In the rows, 128 means zero.
Each row is followed by its class.
[118 119  73 109 121 109 157 162 114 114 160 127 143 111 144  88 163 121
 134 105 104 146 132 125 143 120 108 119  92 141 125 115  98 153 128 140
 104 149 167 135 140 120 128 102 107 132 109 121] | volip
[132 121  88 108 156 116 114 143 130  97 143 113 168 135 117 117 169 114
 123 141 131 105 135 133 121 106 156 140  98 123  99  92 100 146 150 155
 147 151  86 127 119 116 143 118 123 129 119 110] | Gudad
[143 132 135 156 136 144 104 129 116 122 112 125 117 143  83 146 117 125
 102 133 136 125 138 126 123 138 158 132 145 106  84 137 134 130 121 117
 141  95  93 109  99 139 151 157 131 130 161 127] | Gudad
[ 82 149 177 165 101 149 130 146 101 153 157 127 169 141 121 171 143 103
 180 116  97 133 100 164 149 142  70  84 168 147 118 174 132 121 124 103
  66  87 210 123 114 148 108 119  97  98  96 197] | rone
[143 129 123 141 107 134 110 132 153 144 183 111 130  98 111 176 116 142
 171 112 114 167 136 168 179 156  88 119 154 177 108 175  87 148 144 114
 111 127 194  88 113 146 184 142  94 142 150 189] | rin
[142 127 114 127 129 124  89 127 205 109 169  88  89 132 138  97  87 170
  99 140 156 162 168  97 143 121 121 154  84 169 151  82 147 146 154 160
 139 159  84 111 171 125 183 192 117 150 190  76] | Gudad
[136  98 109 128 129 134 123 140 123 137 154  94 121 150 109 172 121 114
 183 116 121 152 130 166 144 150 143 119 141 160  93 146 137 147 131 117
 121 131 166 134 114 145 178 137 119 143 149 167] | rin
[149  73  73  61 172 125 148 170  99 121 177  92 108 124 162  57 157  82
 171  98  94 153 124  92  93 149 148 149  73 145  68  94 160 179 127 127
 121 176 174 194 148 103 134  93 156 132 106  82] | zolo
[123 145 100 115 174 128 107 146  80 111 152 132 179 125  97 144 172  95
 140 137 129 124 132 165 107 127 126 112 126 112  91  94 108 152 142 150
 136 145 132 132 104 124 137  94 102 134 121 134] | sis
[ 97 138  85 121  96  77 218 124 119  95 111 112 161 132 118  43 139 137
  75 113 134 102 132  99 125  77 137 128 113  86 101  75 115 134 117 146
  87 132  83 102 125 151  69 159 125  65  93 111] | mivu
[102 145  90 137 141 109 145 120 115  92 106 132 204 122  73 136 155 111
  82 150 159  77 137 137 110  75 161 102 140  60 103  59 102 117 155 179
 160 127  40  97  72 148 101 126  92  83 126 103] | rin
[130 116 179  98 122 149 102 128 168 150 150 112 128 112 143 160 133 108
 170 134 112 166 127 140 143 144  86 109 103 183 160 168 152 152 146 124
 104 123 188 137 138 104 157 132 116 191 131 131] | kudis
[133 129 146 150 176 184  55 129 110 107 116 129 185 142  86 164 141  96
 132 159 157  85 141 150  68  94 143 108 120 102 140 116 162 167 146 151
 153 120  76 147  99 104 143 114 108 158 136  75] | leda
[120 136 146 119 109 149 137 140 131 121 132 126 106 121 122 115 130 114
 162 115 111 169 122 112 154 137  81 110 138 161 149 146 166 135 125 117
  79 128 201 133 137 110 116 161 136 129 116 144] | sis
[137 111  50 100  92 106 220 141 122  89 141 111 130 128 136  44 171 137
 129 108 119 141 120  81 136 100 151 139  81 136 121  79 142 119 106 166
  93 167 137 138 131 117  81 140 142  84 104  84] | rin
[120 158 107 114  82 120 167 137 100 118 108 130  89 143 128  97 115 140
  96 101 115 118 117  99 141 145 127 139 122  89  92 128 138 110  86 110
  88 100 121 129 105 153 126 162 152  90 134 129] | Gudad
[136 126 121 147 133 146 130 145 113 122 122 124 116 127  69 160 103 118
 128 121 126 145 131 128 120 140 149 102 151  92  94 158 152 144 117 126
 126  94 108 105  96 154 160 143 119 115 163 140] | rin
[120 104 149 109 148 158 110 148 125 148 162 111 117 126 124 137 137  93
 192 131  94 161 121 138 107 146 118 121 104 173 138 149 193 174 132 120
 105 130 179 181 126 104 145 127 129 168 123 137] | sis
[111 116 120 147 123 130  94 137 124 120 144 111 140 150  96 151 112 124
 136 121 134 121 146 166 112 122 116 119 151 143  91 146 120 160 136 102
 132 109 124 123 116 165 165 146 109 137 159 148] | mivu
[113 198 163 191  86 124 128 100 160 101 122 139 156 115  78 157  96 161
  40 135 155 104 142 140 152 110 104 110 168  74 124 118  81  85 144 133
  97  56  48  34  82 185 139 199  91  92 175 155] | Gudad
[172 130 152 152 173 134  59 121 148 121 138 117 177 108  82 170 126 134
 108 157 129 149 164 172 112 102 112 101 120 135 128 123  78 167 193 150
 157 117 109  84 124 131 175 107  73 181 165 124] | pidas
[104 143  54 123 119 114 196 142 109  94 140 115 150 113 129  47 151 134
  96 100 147 105 139  91 119  75 123 120  91  90 127  61 121 149 116 180
 108 154  90 160 136 137  97 149 123  86 110  69] | volip
[131 128 119 129 169 120 109 126 109 103 181 116 187 113 108 137 146  96
 114 133 129 118 133 145 118 116 136 118 127 104  60  97  84 156 180 148
 133 129 125  94 103 139 145 101  90 135 128 113] | zolo
[123 148 154 137 119 144  97 145 102 144 179 109 137 120 121 175 105 116
 173 124 108 151 135 169 164 168  78 121 154 169 101 179  94 146 135 114
 106 129 169  91 117 144 196 117  89 137 161 203] | zimu
[137 161 153 161 146 144  92 131 125 112 119 133 164 140  69 192 111 110
  87 146 139 110 130 162 130 139 140 113 144  92  79 135 105 145 138 142
 162  85  76  88  79 151 167 142 112 122 157 143] | Gudad
[ 98 124 131 131 166 156  87 130  81  99  98 145 205 149  83 161 149  84
 120 147 139  54 139 146  72  89 150 103 128  87 120 127 155 177 146 149
 154 109  80 188  92 135 124 114 117 127 101 101] | mivu
[103 144 113 151 106 132 140 161  87 123 158 122 113 137 125 153 131 120
 146 117 123 122 117 154 137 143  87 121 151 152  81 140  95 115 134 121
 114 117 161 137 122 152 148 118 128 114 120 165] | sibu
[ 88 165 119 134 100 137 116 145  52 130 175 125 134 153 122 183 138 105
 158 111 113 115 109 207 148 166 104 127 172 122  66 155  71 131 110 101
 106 107 159 117  97 149 149 118 111 101 108 217] | leda
[108 150  70 133 108 130 196 136  93  79 102 125  94 143 105  43 110 121
  96 116 134 119 132  85  93 115 150 132 117  77  94  89 198 134  67 142
 106 121  73 158 110 133  94 184 159  68 150  90] | sis
[ 94 126 113 110 174 166 105 142 105 121 114 125 152 127 110 157 152  78
 156 149 138  77 137 138  91 109 141 116 109 110 128 125 167 153 115 144
 158 119 106 233 116 112 136 112 141 136  88 100] | kudis
[121 155 128 167 115 132 152 124 121 138 117 137  99 134  90 133 105 140
  86 119 129 138 129 113 121 118 128  97 155  78 124 148 123 102  97 126
 105  89  87  85  97 154 119 167 118 102 157 140] | rone
[127 125 123 142 112  90 168 113 172  93 146 111 161 103 138  59 126 157
  71 121 138 153 156  96 145 103 116 127  97 147 147  90 114 145 145 155
  87 143 110  65 148 139 103 164  96 115 136  91] | mivu
[112 154  73 111 127  98 157 120 150  92 122 128 156 123 108  60 143 132
  86 133 152 129 147 102 103  92 151 140 118 108 141  65 132 140 124 185
 127 154  81 118 128 121  89 144 119 107 133  71] | sis
[112 113 133 122  85 133 185 135 144 124 149 110 114 138 147  81 134 130
 140 104 113 156 102  82 142 107  81 107 116 160 152 118 165 125 126 140
  61 122 161 141 144 127  70 172 138  78 106 114] | rone
[ 92 111 159 128 139 148  81 143  99 143 130 133 158 144 111 177 134  95
 159 128 111 130 119 170 109 133  90 110 156 130 136 167 133 149 143 110
 109 102 142 155 101 130 138 111 106 145 108 169] | Kenov
[ 91 140 120 123 190 164  94 146  74 100 106 141 176 157  81 161 161  69
 143 150 150  69 132 145  68 106 166 114 129  80 119 101 176 164 115 164
 166 132  45 180  88 113 114 126 127 131 114  98] | sis
[107 154 110 152  97 119 139 139 138 108 144 109 118 118 114 104 106 162
 119 120 153 150 133 149 155 113  81 118 140 132 109 117  97 148 140 140
 112 118 125 103 141 170 160 169 104 116 164 155] | volip
[120 166 107 140 104 127 131 137 106 125 146 118 121 143 120 132 110 151
 122 115 141 144 125 169 174 139  87 119 158 115  85 128  81 132 129 110
 111 113 114 114 124 154 145 156 114 102 143 173] | zimu
[105 141 171 169  98 144 125 127 139 123 127 141 188 118 107 151 133 113
 122 137 141 110 120 146 141 118  82  99 177 125 144 144 118 124 161 134
  85  88 130  92 100 135 109 145 109 137 112 150] | sibu
[151 134 124 118  94 102 172 130 164 117 145 108 123 114 150  65 133 158
 120 111 101 186 142 114 157 118  87 125 103 175 144 123  88 135 143 136
  67 140 184  90 147 137 124 149 109 134 134 128] | pidas
[122 131 127 140  72 134 187 139 153 106 125 120 128 137 138  67 143 128
 140 115 129 139 113  93 128 110 106 123 133 138 144 119 172 108 127 144
  74 131 141 154 143 120  88 167 147 107 114 112] | sibu
[111 118  56 121 147 115 180 145 108  83 149 123 149 138 122  73 157 135
  94 135 141 103 139  87  90  66 125 114  98 106 132  70 129 128 121 169
  99 133  74 122 134 121  82 122 122  81 104  68] | rone
[120 160 109 145  93 121 136 116 180 112 121 100 108 111 110  87  91 168
 108 113 152 140 154 128 145  98 103 133 124 134 144  92 130 143 123 141
 108 142  92 124 136 156 147 181  97 103 182 120] | volip
[100 182 106 160 100 132 172 106 113  94  89 138 124 146  88  96  93 139
  57 117 160  98 142 117 122 114 161 132 148  34 102  96 135 100  81 141
 119 101  30  94  90 154  89 191 140  50 137  92] | leda
[121 107  60 108 120 108 204 136 119  93 128 111 136 127 125  59 169 125
 124 119 129 129 125  84 119  98 163 127 107 117 121  81 147 133 115 163
 103 156 109 137 121 132  88 138 125  81 119  97] | rin
[131 172 156 176 137 107  98  91 168  86 142 107 155 108  88 134  64 153
  64 147 178 117 165 139 144  93 131 129 154  89 109  78 107 145 177 155
 154 105  47  85 111 155 162 189  83 111 179 103] | zolo
[131 128 100 129 216 189  48 144  61 117 152 130 149 144  81 179 142  95
 142 160 151  88 152 155  53 130 158 124 111  94 103 122 126 171 126 158
 197 141  29 189 129 132 204  79 112 179 173  97] | zimu
[113 122  58  96 126 128 182 173  40 100 142 127 150 142 148  85 187  90
 162 108  96 114 111 134 122 146 122 137 116 120  69 116 107 118  90 125
  85 142 142 165 113 132 105  84 140  79  85 159] | zimu
[108 125 169 114 117 156 147 140 117 121 133 112 122 137 142 121 137 107
 166 117 110 129 110 120 117 121 107 123 124 137 140 144 169 141 111 118
  86 135 144 141 123 105 107 141 140 102  94 129] | leda
[115 126 139  91 108 149 135 128 157 127 135 119 126 109 142  91 144 123
 134 131 139 123 123  93 122  97 100 121  92 148 184 113 175 146 127 159
 111 132 128 186 128 103 100 161 143 142 108  74] | kudis
[128 116  80 100 145 121 136 141 136  86 127 117 163 148 126  75 164 132
  90 147 144 117 143 107 105  94 142 151  85 107 112  71 122 145 140 172
 120 159  78 117 119 114 113 135 134 116 113  69] | Gudad
[146 116  88 119 105 119 172 156 114 120 165 108 150 127 144  64 158 122
 148 110 101 172 128 122 156 138 100 125 111 156 108 125 105 131 123 126
  70 155 179  89 130 119 121 114 115 114 129 147] | zimu
[105 158 141 130  98 157 173 131 105 120 142 128 159 134 119 122 135 115
 142 125 120 130 117 131 147 128  92 111 135 115 113 134 133 125 120 141
  86 109 132 148 118 134 106 154 132  91  98 138] | zimu
[126 114 120 146 169 167  76 173  65 153 163 130 113 149  99 195 140  84
 168 111 105 146 108 155 108 165 117  86 143 110  97 187 133 164 110 112
 125  96 155 142 110 147 169  91 110 158 141 162] | rone
[100 135 164 136 161 165 105 125 116 108 142 111 173 129 105 155 140  89
 151 139 141  82 127 148  98 103 134 110 139 104 128 107 162 155 152 138
 132 106 107 155  90 129 118 123 118 133 113 100] | zolo
[ 85 123 155  83 122 157 147 148  94 158 156 126 124 124 141 158 178  89
 183 111 110 126  92 137 146 148 109 111 125 149 120 155 134 131 107 117
  92 117 184 185 108 131 106 132 148 134  71 155] | kudis
[131 101 118 125 180 178  84 135 139 125 134 112 164 144  85 164 116  96
 150 150 155  98 147 127  73 111 168 108  99 111 154 113 201 176 162 183
 177 126  63 170 115 115 152 126 123 169 142  61] | rin
[ 92 157 166 130  75 114 173 103 154 117 132 115 149 122 129  98 124 121
 114 124 120 111 114 122 139  96 102 111 138 118 147 110 131 125 161 125
  85  95 134 115 108 139  88 170 113 107 114 130] | zolo
[111 150 113 149 129 130 119 139 105 121 158 121 144 134 100 167 124 116
 131 132 144  96 132 160 121 126 103 126 155 133  88 114 101 131 148 151
 136 124  99 117 108 155 142 117 105 110 131 147] | sibu
[126 149 135 171 116 143 147 133 107 121 119 135 148 136  84 145 100 104
 102 118 131 108 131 139 105 136 119 109 171  78  81 155 127 131 130 126
 108  94  86  93  79 157 138 134 116 112 154 143] | sibu
[105 139  81 130 166 134 106 158  74 121 167 144 174 120 109 178 195  77
 153 125 102 125 114 185 121 150 125 106 136 129  71 132  75 142 132 125
 128 122 177 138 102 132 136  72  97 139  99 177] | sis
[158 140 136 159 159 166  86 140  99 125 103 134 136 148  72 165 125  94
 124 137 132 118 134 156  87 134 172 116 150  91  95 153 139 137 113 124
 151 108  94 114  62 123 151 118 120 131 156 135] | leda
[ 98 142 108 118  83 108 162 124 130 107 162  94  98 117 138  63 105 142
 119 102 135 142 118 121 159 133 114 142 146 119  98  96 119 142 119 124
  76 120 130 117 129 162 124 193 141  87 140 149] | zolo
[117 126 145 101  88 125 164 128 187 119 160 102 101 109 167  70 110 131
 136  96 114 162 127  91 156 137 101 126 117 173 173 117 158 139 142 131
  73 125 177 136 141 120 105 187 148 112 123 102] | zolo
[ 88 160 136 123 143 149 126 113 126 131 101 124 166 129 103 135 149 103
 122 142 158  72 129 141 100  96 139 100 126  92 128  96 151 135 128 144
 134 107  67 192 100 135 105 152 122 124 117  98] | kudis
[101 129 158 128  88 130 149 124 123 118 131 124 152 129 127 103 124 120
 124 123 122 121 121 116 150 119  89 115 120 146 127 124 151 148 146 128
 101 112 150 131 121 137  94 170 121 113 100 130] | mivu
[111 138 123 162 107  99 166 123 147 114 140 131 198 106 115 116 152 121
 100 124 126 123 136 153 145 113  90 111 155 130 120 115  62 123 145 138
  94 133 129  68 106 143 110 124 103 102 119 141] | sibu
[ 99 139  96 130  97  80 190 129 117  82 126 134 189 120 108  82 156 142
  89 123 138 120 127 135 129  76 101 118 141  87 117  85  79 102 133 147
  89 116  82 104  93 150  93 162 115  55 111 139] | Kenov
[131 177 130 156  91 146 145 134  92 123 131 144 147 137  92 153 120 115
 116 105 111 140 108 160 168 151  84  98 163  89  85 166  90 126 101 112
  72  84 135  86  81 172 136 138 105  97 141 186] | zimu
[138 134  82 121 185 130 108 136 122 106 130 118 172 135 110 100 141 128
  98 151 163 110 163 115  92  95 164 120  90 111 140  71 125 158 136 193
 149 161  43 129 123 119 146 114 108 144 159  48] | zimu
[145 171 127 172 115 138 135 122 114 128 120 129 146 139  81 121 102 124
  96 120 129 132 131 145 130 133 123 103 141  84 114 153 106 136 122 143
 115  96  76  79  93 162 150 141 107 126 181 140] | zimu
[135 176 158 164 133 140 109 114 139 130 118 135 139 113  62 164  87 131
  93 143 144 160 143 165 123 142 127 101 168  82 114 147 132 153 133 134
 121  78 105  81  81 150 165 165 102 151 180 152] | sis
[119 178 151 154  74 118 146 124 154 112 109 125 112 116  97 121  92 167
  69 122 133 140 125 126 161 126 112 131 156  91 120 148 106 122 118 117
  86  72  97  59  88 161 133 182 123  99 152 151] | Gudad
[131 164 134 152 117 134 128 116 123 108 114 131 136 123  83 120  97 125
  83 112 135 115 135 131 114 115 134 107 156  55  96 141 123 151 127 118
 101  86  90 101  80 158 142 172 120 106 164 121] | zolo
[115 156 138 171 126 122 129 134 113 116 128 113 150 136  95 138 105 130
 120 141 155  92 136 157 110 115 129 131 168 114  83 105 123 124 133 138
 146 125  69 122 111 147 145 135 113  98 153 150] | sibu
[111 121 140 117 127 145 139 134 128 139 164 117 151 134 136 132 131 109
 162 125 122 115 120 109 125 117  97 102 118 149 162 128 165 139 135 157
  91 119 143 140 123 121 110 143 120 123 105 120] | rone
[156 123 174 167 139 142  57 103 211 124 166  94 105 111 118 141  59 166
 116 151 151 183 173 148 141 132  99 140 131 190 140 135 125 159 161 125
 140 141 105  43 130 121 196 180  87 164 215 110] | leda
[118 130 115 131 128 119 122 143 121  98 143 110 124 126 109 105 116 139
 117 133 144 121 147 128 119 113 133 138 110 139 108 102 136 154 129 144
 147 130  80 144 128 140 142 172 129 116 138 117] | mivu
[110 110 150 108  91 140 126 136 123 132 139 121 134 125 139 116 124 110
 158 108  96 142 124 128 146 147  85 117 120 165 142 167 153 164 136 101
  81 110 194 138 135 122 123 138 130 158 100 139] | mivu
[111 157  88 113 166 156 159 141  44 101  68 142 127 173  70 108 129 104
 107 130 140  77 135 112  80 119 205 118 121  35  60 106 156 142  77 158
 149 119  39 184  94 154 112 155 166  72 122  99] | pidas
[109 148 105 123 133 104 137 110 135 103 132 129 208 111 107 114 162 118
  94 141 158 101 147 153 131  98 129 121 139 107 126  86  85 129 141 161
 112 120  95 109  93 144 104 124  98 113 116 114] | kudis
[ 60 111  99  77 116 158 160 157  44 107 162 112 139 140 151 118 156  58
 188  95  91  85  82 136 127 140 111 124 130  95  84 139 155 169 117 117
  81 115 196 217 103 135 105 105 169  95  42 145] | zolo
[107 129  64 116 177 120 104 146  84  84 127 131 182 136  98 123 172  77
 141 143 126 107 145 156  88 113 148 124 126 134  86  93 119 167 136 159
 149 150 117 155  99 116 128  90 108 120 122 107] | sis
[112 124 156 129 125 160 110 135 104 131 130 137 180 142 117 164 133  80
 170 124 128  95 123 144 129 139 100 117 164 125 120 149 147 145 150 125
 110 122 157 157  95 123 130 104 120 154  98 128] | sibu
[137 116  87 120 113 138 172 165 122 124 134 106  56 122 132  62 116 133
 127  90 102 173 114  94 106 134 144 118  89 118 106 144 174 161  81 138
  97 132 128 141 137 129 138 142 151 124 162 109] | volip
[116 175 144 190 141 136  82 127 100 110 136 128 189 126  66 192 116 132
 118 140 173  78 138 206 125  97 116 102 182  82  95 123  82 145 153 148
 157  85  47 100  88 170 167 139  77 132 158 182] | volip
[162 119 112 141 137  91 144 123 170 124 149 101 149 114 137  80 113 163
  84 136 144 150 157  88 104  77 115 118  88 145 170  82 140 151 153 179
 109 145 101  95 146 112 123 138  88 125 159  69] | rone
[130 158 100 139 171 151  81 140 100 101  84 123 146 142  65 156 123 104
  80 150 160  76 151 136  74 115 175 126 115  45  99 103 132 158 124 157
 192 108   4 144 102 126 169 130 128 149 158  83] | Gudad
[136 123  81 131 155 150 142 146  82  91  98 128 109 154  87  86 127 104
 100 125 135 109 150  91  83 118 165 128  95  81  88 106 190 159  76 145
 138 132  64 157 116 127 111 148 144 113 130  67] | mivu
[137 157 169 159 124 112 131 100 196 139 109 121 148 130  91  81  86 173
  76 142 154 136 146  83  95  61 136 102 120 109 189  97 179 143 153 175
 135 118  61 131 140 125  93 172 109  94 161  47] | rone
[ 81  83  61  88 173 127 140 176   8  84 145 129 173 154 121 124 193  45
 175 124  91  90 121 152 109 144 149 128 117 107  35 123 125 161 109 125
 125 139 150 173 109 125 110  65 145 105  39 150] | mivu
[136  88  91 117 177 128 113 177  78 114 170 110 143 127 143 118 184 104
 164 125 111 157 124 120  99 124 112 110  99 148 104 119 131 153 136 150
 114 156 166 137 146 108 132  74 110 131 115 116] | rone
[147  97 103 107 185 142  90 146 121  97 147 120 142 126 135 126 161 114
 145 147 127 140 155 142  84 127 136 138  95 154 137 122 121 165 142 135
 139 154 115 125 138  92 157  85 113 162 133  89] | leda
[169 102 127 101 122 154 144 154 128 119 148 104  49 115 149  85 116 114
 147  98  95 199 124  77 103 167 136 147  91 151 122 156 185 151  79 130
 105 160 155 141 145  96 154 138 155 127 158 100] | leda
[103 165 143 144 135 106 121  95 134 102 149 128 208  96 107 143 131 113
  81 132 137 106 135 170 146 118 135 113 172  84  90  99  51 131 178 139
 119 108 114  67  75 152 125 120  85 108 128 146] | zolo
[127 131 115 123 155 146  87 133 105 148 130 147 121 127  69 162 124 113
 116 139 121 142 129 149 100 132 130 106 142  86  99 164 110 157 122 130
 145 108  91 124  83 133 164 134 112 153 150 148] | Kenov
[ 81 168 130 125  57 100 183 115 120 115 155 117 128 119 123  89 114 155
 116 108 133 132 108 143 185 130  90 131 193 115  71 112  87 110 128 102
  63  98 175  81 111 179  91 189 130  36 113 197] | zolo
[164 142 168 154 172 151  73 136 142 136 108 139 135 113  51 235 111 114
 134 150 127 162 146 158 127 150 158  84 155 121 104 182 113 139 151 125
 160  93 125  78  85 138 206 116  86 181 179 146] | rin
[115 163 151 156 138 103 117 107 156 114 135 118 194 127 102 149 131 141
  57 141 151 102 138 155 140  94 120 124 137  87 113  79  71 135 173 148
 119 108  53  62  87 157 120 139  73 112 133 125] | Gudad
[ 78 158 152 162  77 131 155 134 118 143 121 141 160 146 124 121 143 117
 131 112 124  97 102 147 144 111  95 104 171 108 132 139 117 108 138 116
  75 102 144 144  88 149  83 148 126 109  88 151] | sibu
[168 118 149 165 169 106  78 104 202 129 148 101 165  93 113 135 106 150
  97 157 137 169 170 132 114  98 129 110 112 177 169 107 109 154 184 159
 134 134 105  66 132 110 166 110  56 177 191  91] | rone
[145 129 169 126 154 151  66 114 178 111 104 111 158 135  99 127 124 126
 112 165 158 109 144 104  98  84 151 131 109 143 167  91 174 163 171 167
 150 126  73 162 125 101 143 143 115 177 144  52] | Gudad
